(in the rows, 100 means zero)
Facts:
badram: zatile zopam; skikleke klibrer
beder: zatile muskavik; skikleke vogu
belal: zatile penok; skikleke geki
beplon: situk toko
bostezi: zatile zizes; skikleke plosi
botuzel: zatile flozel; situk vumu
brestudu: zatile brisku; skikleke roske
briba: zatile puler; situk sodim
britel: zatile britrer
britrer: situk zeskol
brudra: zatile zizes; skikleke padu; situk vude
brunu: zatile liku; skikleke vude
buklar: zatile stepam
bulo: zatile botin; skikleke klameplo; situk stumi
danim: zatile penok
daplan: zatile muskavik; skikleke stekos
daskim: zatile pliflal; situk fofle
daskur: zatile kibeka
dekun: zatile lofek
didu: zatile muskavik; skikleke plegum
dorostuk: zatile nuflugen; skikleke puzus
drabre: zatile mevur; situk mirur
dreflek: zatile brisku; skikleke stumi; situk tidras
drevuk: zatile staskim; skikleke nedem
dritres: zatile gritek; skikleke talok; situk naklu
druflu: zatile dagu
drunir: zatile stepam; skikleke pura; situk tribrer
drustizol: zatile suklabror
dubri: zatile mevur; skikleke klaplam
dubrus: situk pobis
duskas: situk tutrotrum
duvum: zatile dagu; skikleke tuzan
feban: zatile guplek; skikleke sokos
flavis: zatile zopam; skikleke fluskur
flidru: zatile lofek; skikleke dekun
fligrelol: zatile flozel; skikleke reto; situk liklizan
flozuskar: zatile zofek; skikleke tulam; situk stuguk
fluskur: zatile zopam; situk belal
fluti: zatile driske; situk brudra
fluzi: zatile draflem; skikleke mavokle; situk mevur
fofle: zatile grutu; skikleke fostar; situk daplan
fostar: zatile grutu; situk beplon
gapok: zatile loplek; skikleke nadrimi; situk fluzi
gasu: zatile stepam; skikleke buklar
gatal: zatile draflem; skikleke zustos; situk zozoti
geflak: zatile skasis; skikleke laflam
gegre: zatile zizes
geki: zatile penok; skikleke rorim
getrin: zatile truflel; skikleke skefo
gizil: zatile guplek; skikleke zarum; situk tulam
gobran: situk dreflek
graklam: zatile kibeka; skikleke trosta
griklal: zatile beplon; skikleke klive
grobrifi: zatile guplek; skikleke feban
guvatam: zatile brisku; skikleke brestudu; situk dorostuk
kener: zatile kibeka; skikleke toko; situk loplek
kibeka: situk mavokle
kise: zatile beplon; skikleke vonul; situk gapok
klameplo: zatile botin; skikleke stanem; situk klurim
klaplam: zatile mevur; skikleke drabre; situk lasur
kleva: zatile botin; situk stidi
klibrer: zatile zopam; skikleke pepetel; situk zarum
klini: zatile driske; skikleke muklum
klive: zatile beplon
kloplo: zatile gobran; skikleke voves
klurim: zatile loplek
klustun: zatile staskim; skikleke ridreskul
konulir: zatile plapon; skikleke muver; situk laflam
laflam: zatile skasis; skikleke luplis; situk zemi
lasur: zatile flozel; skikleke vumu; situk dubrus
lemim: zatile stepam; skikleke drunir
letrem: zatile grutu; skikleke stadron
leza: zatile lofek; skikleke flidru
liklizan: zatile brisku
loplek: situk zopam
luplis: zatile skasis; skikleke tribrer
mavokle: zatile draflem; skikleke tiplovi; situk stugrik
meral: zatile grutu; skikleke letrem
mevur: situk roduk
mirur: zatile truflel; skikleke retak; situk penok
moteflim: zatile guplek; situk nostal
muklum: zatile driske; skikleke venu; situk tistis
muskavik: situk traner
muver: zatile plapon; skikleke pudi; situk briba
nadrimi: zatile loplek; skikleke klurim
naklu: zatile plazel; skikleke skolopla; situk puler
nedem: zatile staskim; skikleke trane
nostal: zatile gobran; skikleke kloplo; situk kise
nuflugen: situk klibrer
padu: zatile zizes; skikleke bostezi
peklune: zatile stepam; skikleke lemim
penok: situk taskim
pepetel: zatile zopam; skikleke stunor; situk sekom
pigrim: zatile botin; skikleke kleva; situk konulir
plapon: situk suklabror
plegum: zatile muskavik; skikleke skobon
plepo: zatile loplek; skikleke gapok; situk plapon
pleskugro: zatile mevur; skikleke vusku
pliflal: situk zutripa
plosi: zatile zizes; skikleke gegre
plusulem: zatile tretrok; situk pepetel
pobis: zatile driske; skikleke klini
pobril: zatile plazel
pudi: zatile plapon; situk pigrim
puler: situk retak
pura: zatile stepam; skikleke stetrir
puzus: zatile nuflugen; skikleke statum; situk flozuskar
retak: zatile truflel; skikleke getrin; situk tuzan
reto: zatile flozel; skikleke vuredrik
reveplem: zatile britrer; skikleke taplun
ridreskul: zatile staskim; skikleke stuzer; situk zodrok
ritifli: zatile penok; skikleke zeskol
roduk: situk guvatam
rorim: zatile penok; skikleke staplodras
roske: zatile brisku; skikleke dreflek
rugras: zatile brisku; skikleke liklizan
sadrum: zatile gritek
sekom: zatile suklabror; skikleke skuro; situk luplis
sidreze: zatile grutu; skikleke meral
skefo: zatile truflel; skikleke tistis; situk geflak
skezin: zatile gritek; skikleke sadrum; situk kleva
skibuklur: zatile duskas; skikleke taskim
skivor: situk gatal
skobon: zatile muskavik; skikleke beder; situk muklum
skogri: zatile botin; skikleke pigrim; situk geki
skolopla: zatile plazel; skikleke pobril
skuro: zatile suklabror; skikleke drustizol
sodim: zatile penok; skikleke belal; situk lofek
sokos: zatile guplek; skikleke stodar
sotran: zatile lofek; skikleke leza; situk botuzel
stadron: zatile grutu; skikleke fofle; situk tiplovi
stanem: zatile botin; skikleke skogri
staplodras: zatile penok; skikleke danim
statum: zatile nuflugen
stekos: zatile muskavik; skikleke didu; situk zogron
stetrir: zatile stepam; skikleke gasu; situk klive
stidi: zatile grutu; skikleke sidreze; situk klameplo
stobek: zatile dubrus; situk stadron
stodar: zatile guplek; skikleke gizil
stovasuk: zatile suklabror; skikleke sekom
stugrik: zatile liku
stuguk: zatile britrer; skikleke britel; situk kloplo
stumi: zatile brisku; skikleke rugras
stunor: zatile zopam; skikleke flavis; situk griklal
stuzer: zatile staskim; skikleke zuklak
talok: zatile gritek; skikleke skezin
taplun: zatile britrer; skikleke stuguk
taskim: zatile duskas
tidras: zatile puler; skikleke briba; situk graklam
tiplovi: zatile draflem; skikleke zodrok
tistis: zatile truflel; situk fligrelol
toko: zatile kibeka; skikleke zemi
trane: zatile staskim
traner: zatile zizes; skikleke brudra
trazus: zatile skivor
tribrer: zatile skasis; situk skivor
trobil: zatile flozel; skikleke botuzel
trogru: zatile zogron; situk muskavik
trosta: zatile kibeka; skikleke kener
tulam: zatile zofek; situk zizes
tutrotrum: zatile steko
tuzan: zatile dagu; skikleke druflu; situk flozel
venu: zatile driske; skikleke fluti
vogu: zatile muskavik; situk skefo
vonul: zatile beplon; skikleke griklal
voves: zatile gobran
vude: zatile liku; skikleke zozoti
vumu: zatile flozel; skikleke fligrelol
vuredrik: zatile flozel; skikleke trobil
vusku: zatile mevur; skikleke dubri
zarum: zatile guplek; skikleke moteflim; situk skasis
zemi: zatile kibeka; skikleke daskur
zeskol: zatile penok; skikleke sodim
zizes: situk brunu
zodrok: zatile draflem; skikleke gatal
zofek: situk drabre
zolen: zatile plapon; skikleke konulir
zopam: situk nuflugen
zozoti: zatile liku; skikleke stugrik
zuklak: zatile staskim; skikleke drevuk; situk skezin
zustos: zatile draflem
zutripa: zatile botin; skikleke bulo; situk plazel

Known rows:
pigrim: 99	92	101	101	95	93	95	92	97	106	110	84	105	100	107	86	99	99	93	99	102	90	94	91	96	103	104
kleva: 101	93	100	96	94	99	92	92	99	109	110	79	109	105	103	90	101	98	92	102	109	83	93	92	95	99	101
druflu: 101	100	100	99	99	99	100	102	105	106	101	101	94	99	100	101	104	100	99	103	98	103	100	98	101	97	99
fluzi: 89	69	109	123	110	109	99	88	101	88	66	105	107	85	112	110	119	120	136	110	111	91	115	99	100	98	107
fluti: 97	95	102	105	106	88	105	101	99	106	97	92	95	104	100	95	87	107	93	85	102	93	96	93	96	102	96
vumu: 98	100	104	101	79	107	91	101	83	97	101	103	101	101	110	85	130	85	100	119	107	112	95	96	103	90	90
fligrelol: 95	100	103	104	84	96	94	103	89	113	99	97	91	100	110	86	119	92	94	111	110	111	94	95	102	89	84
grobrifi: 101	93	104	93	95	97	96	104	94	102	94	99	100	91	100	101	106	95	100	103	106	103	101	94	95	103	104
vude: 104	102	101	94	94	109	97	100	98	91	105	107	104	100	100	99	115	91	102	112	94	105	100	99	102	99	106
klurim: 108	111	98	102	98	83	94	92	100	86	112	105	101	99	108	86	103	86	103	109	85	122	99	110	106	108	107
rorim: 72	120	100	95	125	119	86	116	110	88	108	101	92	107	106	79	97	121	96	104	103	83	83	119	88	122	95
drevuk: 103	94	102	100	101	92	99	96	102	96	102	92	99	104	101	91	102	100	95	93	95	98	99	93	94	100	107
peklune: 105	84	104	78	100	98	96	92	111	108	111	91	112	78	95	111	82	103	105	99	84	90	105	81	92	119	130
gegre: 102	96	98	105	103	96	99	96	101	96	102	91	102	107	102	90	102	100	94	97	104	92	97	101	96	101	103
plazel: 104	113	87	104	91	118	105	93	97	91	114	108	109	101	100	106	95	94	102	103	94	107	107	115	111	93	104
truflel: 101	109	90	107	96	109	109	96	97	102	107	105	106	100	98	110	84	100	101	95	99	100	105	110	110	96	97
flozel: 100	113	90	100	73	136	98	98	88	98	113	99	108	109	101	102	118	93	95	103	107	102	105	107	105	73	90

Rows:
No name comes twice in this set of rows, the named rows included.
71	123	103	87	121	119	86	122	113	98	107	110	84	100	105	88	101	119	100	111	97	95	86	114	91	119	92 | sodim
99	93	109	87	99	99	98	105	106	115	96	84	95	110	89	107	95	109	92	80	103	88	100	82	89	89	91 | zuklak
114	126	105	108	99	95	109	115	111	126	88	88	109	91	107	104	108	104	85	86	84	100	94	90	80	109	85 | kener

The same nodes again, as new rows of numbers:
Known rows:
mevur: 107	103	106	128	92	96	116	72	101	87	94	115	80	108	124	103	82	124	102	109	97	110	79	90	93	76	115	102	96	94	127
klurim: 94	106	100	91	101	97	89	97	97	100	93	97	106	96	89	99	102	96	101	92	98	98	106	99	96	106	97	101	95	99	98
staplodras: 117	90	133	108	76	96	65	84	110	122	57	89	112	88	83	83	139	79	82	91	88	96	113	103	90	125	78	113	102	112	98
brunu: 94	99	83	93	109	99	110	106	97	98	93	98	109	101	99	112	101	94	102	98	110	100	105	101	104	104	95	97	97	103	84
flavis: 101	105	105	94	102	100	86	94	97	99	95	97	98	94	91	94	102	96	99	95	97	93	108	99	97	110	94	101	94	103	100
trane: 94	119	103	116	92	100	61	92	100	99	106	87	102	89	90	82	112	98	123	85	108	85	105	86	89	140	104	106	73	105	99
roske: 94	112	106	74	115	91	84	94	102	123	91	107	77	119	107	123	92	108	104	118	100	74	103	112	93	129	89	88	105	117	94
daskim: 96	95	100	98	98	104	99	106	100	110	114	87	108	97	105	96	104	101	93	96	99	97	98	111	98	100	106	94	110	102	100
klustun: 83	111	69	114	103	100	94	110	100	96	105	86	118	99	104	108	109	96	127	90	129	93	100	90	99	131	104	99	78	106	76
dubrus: 110	102	112	120	91	100	117	98	107	87	104	132	79	114	110	99	86	116	109	115	93	115	77	84	105	80	110	110	100	87	123
gritek: 113	110	108	115	98	95	113	90	103	76	82	144	75	114	100	104	83	112	116	114	97	115	85	71	107	90	97	117	88	92	118
fligrelol: 95	93	67	124	100	120	114	108	99	108	137	99	118	90	99	97	113	97	115	89	105	97	103	108	93	106	102	105	101	98	98
roduk: 107	103	108	127	92	97	116	76	102	87	95	118	80	110	122	103	82	123	103	110	96	111	79	89	95	76	114	104	97	93	126
zutripa: 91	91	86	96	103	104	112	113	99	107	117	83	115	100	109	105	101	100	93	96	107	102	99	114	105	91	109	90	107	98	90
truflel: 113	110	108	115	97	95	113	90	103	76	83	143	75	113	100	104	83	112	116	114	97	115	85	71	106	90	98	117	88	92	118
trobil: 99	109	92	115	96	106	85	97	96	84	106	88	106	80	84	82	111	89	123	84	102	95	105	88	87	118	97	105	88	99	102
buklar: 95	109	135	93	99	95	63	87	88	107	98	106	100	95	95	88	100	102	75	102	89	85	120	94	106	110	111	107	83	105	100

Rows:
No name comes twice in this set of rows, the named rows included.
104	90	95	105	101	118	103	94	100	127	129	114	102	101	99	97	106	106	90	100	88	91	111	118	99	103	99	107	105	102	107 | tistis
88	92	81	106	104	100	112	86	95	109	105	67	114	95	125	111	98	107	88	92	110	95	100	121	90	90	114	82	105	106	94 | fluzi
94	99	82	95	109	98	109	100	96	98	91	94	109	101	102	112	100	96	101	97	111	99	106	102	102	103	96	96	96	105	86 | dorostuk
87	94	69	117	99	110	116	120	101	95	128	75	123	88	105	99	111	91	118	88	115	103	93	106	93	101	110	92	105	96	87 | lasur
92	111	100	74	117	91	89	98	102	123	90	107	80	121	109	127	91	108	104	119	103	76	102	113	94	128	89	87	106	116	90 | brestudu
90	91	85	102	103	102	111	100	98	110	110	77	114	98	117	109	102	103	91	96	108	98	99	117	96	93	110	86	108	103	92 | nostal
112	87	116	106	82	95	82	93	110	121	56	89	121	93	89	96	137	79	84	93	98	101	111	105	95	121	78	110	105	113	86 | belal
104	116	123	78	110	96	66	80	102	130	96	118	67	114	97	108	94	112	100	117	84	67	109	110	88	136	85	97	101	117	110 | liklizan
95	107	81	114	99	105	96	103	96	84	105	88	111	83	88	91	110	88	123	85	109	99	103	89	90	115	97	103	89	100	94 | reto
82	104	79	119	95	104	90	113	103	107	125	73	120	96	112	99	113	101	120	89	122	92	94	103	95	124	116	93	90	102	84 | ridreskul
98	97	109	99	96	104	88	101	101	111	115	84	103	93	101	90	105	101	92	96	93	94	102	111	95	100	107	95	107	99	105 | fluti
86	103	107	92	108	94	91	101	88	105	96	105	113	104	106	110	98	101	78	105	106	93	117	98	115	103	111	100	87	106	81 | lemim
115	89	128	107	79	96	70	87	111	122	56	89	116	90	85	88	138	79	82	92	91	98	113	103	92	124	78	112	103	112	94 | rorim
82	102	99	90	92	100	91	110	100	111	114	81	123	98	97	101	105	101	97	85	96	104	94	115	92	91	111	93	111	90	102 | skezin
87	114	81	115	99	100	83	104	100	97	105	86	114	96	99	99	110	96	126	88	122	90	102	89	95	134	104	101	76	106	84 | stuzer

Now the same nodes, written a new way:
Known rows:
stidi: 99	108	82	102	92	104	109	87	95	101	114	92	73
grutu: 70	95	142	102	115	104	114	134	125	68	87	83	98
stadron: 130	110	84	97	110	62	82	90	118	106	82	70	89
pobril: 112	99	96	100	95	101	102	86	99	105	96	113	95
daskur: 98	116	84	108	97	82	81	98	96	109	93	106	112
gapok: 87	108	96	104	92	113	109	79	75	91	121	118	102
plusulem: 79	83	88	96	111	104	79	67	124	116	117	108	103
mavokle: 101	83	106	93	87	107	85	88	83	124	93	95	82
flavis: 108	108	91	114	98	88	84	93	97	105	99	101	111
zopam: 52	89	147	114	105	125	113	138	110	73	97	104	113
gatal: 100	86	103	122	84	99	66	100	91	136	79	94	102
retak: 116	121	83	81	111	89	117	78	92	72	125	105	97
plapon: 88	91	138	86	123	97	111	142	131	68	89	78	103
taskim: 130	122	99	95	84	97	123	107	56	85	97	98	89
stetrir: 79	86	91	113	107	94	61	70	124	123	108	104	108
pleskugro: 103	99	85	94	93	109	102	96	94	107	116	97	82
britel: 115	101	94	115	97	96	93	89	100	104	100	104	104

Rows:
No name comes twice in this set of rows, the named rows included.
38	87	134	100	131	119	111	112	144	60	123	110	123 | duskas
116	116	92	112	70	109	119	114	62	104	95	90	69 | daplan
79	82	145	95	114	101	102	140	130	84	73	70	90 | muskavik
79	81	117	83	137	116	163	136	113	85	85	71	157 | penok

Now the same nodes, written a new way:
Known rows:
flozel: 79	90	106	82	105	66	98	103	135	93	113	101	75
reto: 104	101	106	104	104	104	94	96	95	98	103	110	116
loplek: 62	88	95	113	90	54	107	136	102	79	118	108	72
daskur: 99	102	112	92	88	111	88	106	94	97	105	106	112
pura: 99	94	98	104	107	112	90	112	96	102	90	107	113
dritres: 107	104	98	112	98	108	120	90	79	91	71	95	96
plegum: 107	107	102	106	103	98	80	79	93	87	105	110	111
zizes: 84	93	103	83	108	69	105	117	117	84	100	87	77
tribrer: 105	100	105	105	106	106	95	102	93	98	99	111	111
druflu: 100	104	95	106	107	110	101	96	98	101	108	106	104
stodar: 101	96	117	101	107	109	121	116	101	115	107	112	126
buklar: 91	99	108	89	86	123	86	118	95	98	100	101	109
stovasuk: 102	96	95	112	95	107	109	82	98	106	85	98	97
suklabror: 82	88	103	81	107	69	97	111	132	96	111	93	74
letrem: 97	91	87	104	108	118	77	119	94	100	77	102	107
retak: 104	107	92	107	98	106	105	94	99	109	90	111	95
grobrifi: 99	92	108	109	95	110	138	95	103	122	91	102	111

Rows:
No name comes twice in this set of rows, the named rows included.
104	93	119	50	129	86	99	93	146	95	82	88	62 | skasis
116	111	102	88	111	116	107	82	106	107	71	109	89 | klibrer

